Here is a tiny trained network, its code and every weight. The questions are about switching its units off for an input and a target symbol, where a switched-off unit gives its printed mean instead of its output.

import numpy as np


def w(rows, s, z=0):
    codes = np.array(rows[::2]) - 128.0
    scale = np.full(codes.shape[1], s)
    scale[-1] = z or s
    return codes * scale


def norm(h):
    return h / np.sqrt((h * h).mean(-1, keepdims=True) + 1e-5)


def f(y):
    return np.maximum(y, 0)


def softmax(a):
    e = np.exp(a - a.max(-1, keepdims=True))
    return e / e.sum(-1, keepdims=True)


def log_softmax(a):
    a = a - a.max(-1, keepdims=True)
    return a - np.log(np.exp(a).sum(-1, keepdims=True))


def net(x, mask):
    ids = ['γεηθπστω'.index(c) for c in x.split()]
    T = len(ids)
    res = E[ids] + P[:T]
    q, k, v = (norm(res) @ M[0].T for M in (Q, K, V))
    z = softmax(np.where(np.tri(T) > 0, q @ k.T / 2**0.5, -1e9)) @ v
    res = res + np.where(mask[0], z, O[0][:, -1]) @ O[0][:, :-1]
    y = f(norm(res) @ A[0][:, :-1].T + A[0][:, -1])
    res = res + np.where(mask[1:25], y, B[0][:, -1]) @ B[0][:, :-1]
    return log_softmax(norm(res)[-1] @ U[:, :-1].T + U[:, -1])


Q, K, V, O, A, B = {}, {}, {}, {}, {}, {}
E = w([
[2,55,234],'γ',
[129,169,73],'ε',
[131,166,75],'η',
[118,167,72],'θ',
[108,139,80],'π',
[136,157,92],'σ',
[106,158,53],'τ',
[134,158,92],'ω',
],0.0035)
P = w([
[131,104,147],'0',
[69,220,99],'1',
[137,164,151],'2',
[99,120,134],'3',
[94,219,91],'4',
[136,158,151],'5',
[97,114,131],'6',
[111,221,101],'7',
[134,56,138],'8',
[254,23,118],'9',
[126,220,121],'10',
[136,155,151],'11',
[109,115,138],'12',
],0.008)
Q[0] = w([
[59,1,17],'h0',
[114,41,97],'h0',
],0.0076)
K[0] = w([
[141,6,76],'h0',
[141,32,140],'h0',
],0.012)
V[0] = w([
[253,98,191],'h0',
[186,93,53],'h0',
],0.0047)
O[0] = w([
[70,217,219,2],'h0',
[176,254,84,118],'h0',
],0.0061,0.0017)
A[0] = w([
[115,58,112,98],'n0',
[253,128,209,126],'n1',
[113,52,141,107],'n2',
[103,83,63,134],'n3',
[145,130,109,156],'n4',
[68,88,185,71],'n5',
[120,106,101,100],'n6',
[151,219,82,47],'n7',
[197,153,88,109],'n8',
[95,162,67,4],'n9',
[160,125,196,54],'n10',
[76,138,96,82],'n11',
[149,181,216,59],'n12',
[192,94,230,162],'n13',
[82,90,180,80],'n14',
[137,69,86,82],'n15',
[24,94,156,12],'n16',
[76,98,97,51],'n17',
[78,200,81,71],'n18',
[57,142,95,96],'n19',
[45,110,152,64],'n20',
[233,91,163,133],'n21',
[161,146,198,55],'n22',
[52,208,109,20],'n23',
],0.0058,0.004)
B[0] = w([
[145,139,141,177],'n0',
[41,195,149,205],'n1',
[129,133,160,185],'n2',
[147,125,150,253],'n3',
[124,125,150,219],'n4',
[175,140,113,182],'n5',
[106,139,131,147],'n6',
[184,109,136,248],'n7',
[104,133,108,254],'n8',
[145,113,186,157],'n9',
[103,172,188,131],'n10',
[157,126,149,172],'n11',
[101,95,111,147],'n12',
[38,78,108,205],'n13',
[177,148,116,173],'n14',
[103,122,116,171],'n15',
[164,147,101,178],'n16',
[150,140,151,144],'n17',
[133,101,130,251],'n18',
[153,143,160,207],'n19',
[153,133,82,178],'n20',
[156,143,160,213],'n21',
[1,141,139,134],'n22',
[89,72,121,195],'n23',
],0.0081,0.0021)
U = w([
[95,3,118,103],'γ',
[167,226,143,83],'ε',
[133,222,160,59],'η',
[205,125,86,150],'θ',
[182,108,208,20],'π',
[56,146,131,147],'σ',
[114,90,8,252],'τ',
[47,147,132,199],'ω',
],0.011,0.0021)

Each question gives the input, a string of symbols that net reads in full, and the target symbol t.
The units are the heads (2 rows each of Q, K, V and O) and the neurons (one row each of A and B). Each row of codes is followed by its name. A weight is (code - 128) times the scale printed after its matrix; where a second scale follows, it is the last column's (O, A, B and U).
mask holds one flag per unit, heads first, then neurons. A switched-off unit (its flag False) gives its mean, the last column of its rows in O or B, instead of its output. The means were averaged over made-up inputs and are rounded, as every weight is.
A unit's drop is (log p(t) with every unit on - log p(t) with that unit switched off) / (log p(t) with every unit on - log p(t) with every unit switched off).
The circuit of an input: a set's keep is (log p(t) with only the set's units on - log p(t) with every unit switched off) / (log p(t) with every unit on - log p(t) with every unit switched off). Starting from the 12 units with the biggest drops (on a tie, the unit counted first), units are removed one at a time, each time the one whose removal leaves the highest keep (on an exact tie, the one counted first), for as long as the keep stays at least 0.8.
units of the circuit, in order: the units of the circuit, biggest drop first
most important unit: the unit with the biggest drop
top k neurons: the k neurons with the biggest drops, biggest first
drop of u: that unit's drop, to one decimal
input γ γ η ε η τ γ τ η, target η: most important unit	h0
input σ ω η σ γ σ π σ σ π η, target θ: top 2 neurons	n7, n1
input π π γ τ, target π: units of the circuit, in order	n19, n13, n3
input ε τ γ ω ε ω σ, target ε: top 2 neurons	n13, n7
input θ η γ π ω ε η, target θ: units of the circuit, in order	h0, n13
input θ ω π θ η θ ω ω θ ω η θ, target θ: top 3 neurons	n1, n13, n23
input ω ω ω π ω σ θ, target ω: units of the circuit, in order	h0, n23
input η τ σ θ γ, target τ: units of the circuit, in order	n20, h0, n16
input σ γ η π γ π, target π: units of the circuit, in order	h0, n0
input η π γ η γ ε γ θ ω τ, target η: top 2 neurons	n1, n21
input θ σ γ π γ η τ, target θ: units of the circuit, in order	h0, n13, n1
input ε π θ τ γ, target τ: top 4 neurons	n20, n21, n16, n7
input γ γ σ η θ, target τ: top 2 neurons	n23, n21
input ε τ γ θ, target ε: most important unit	n13
input γ π γ ω η ω ω π ε, target ε: units of the circuit, in order	h0, n23
input θ π η θ η γ θ ε γ γ ε, target θ: top 3 neurons	n7, n1, n13
input η ε γ ω γ θ θ γ ε ε θ ε σ, target η: top 2 neurons	n13, n7
input η γ η ε ω θ ε σ θ ω, target η: top 2 neurons	n1, n21
input ω ε ω ε γ η τ π ε, target ε: top 4 neurons	n13, n7, n23, n1
input ε θ π θ γ γ η π σ θ, target ε: top 3 neurons	n21, n1, n23
input σ γ ω θ τ ε θ γ ω ω ω, target θ: most important unit	n7
input η π τ π π γ π ε σ ε, target η: top 2 neurons	n1, n21
input η σ τ θ γ η ω, target η: drop of n7	0.1
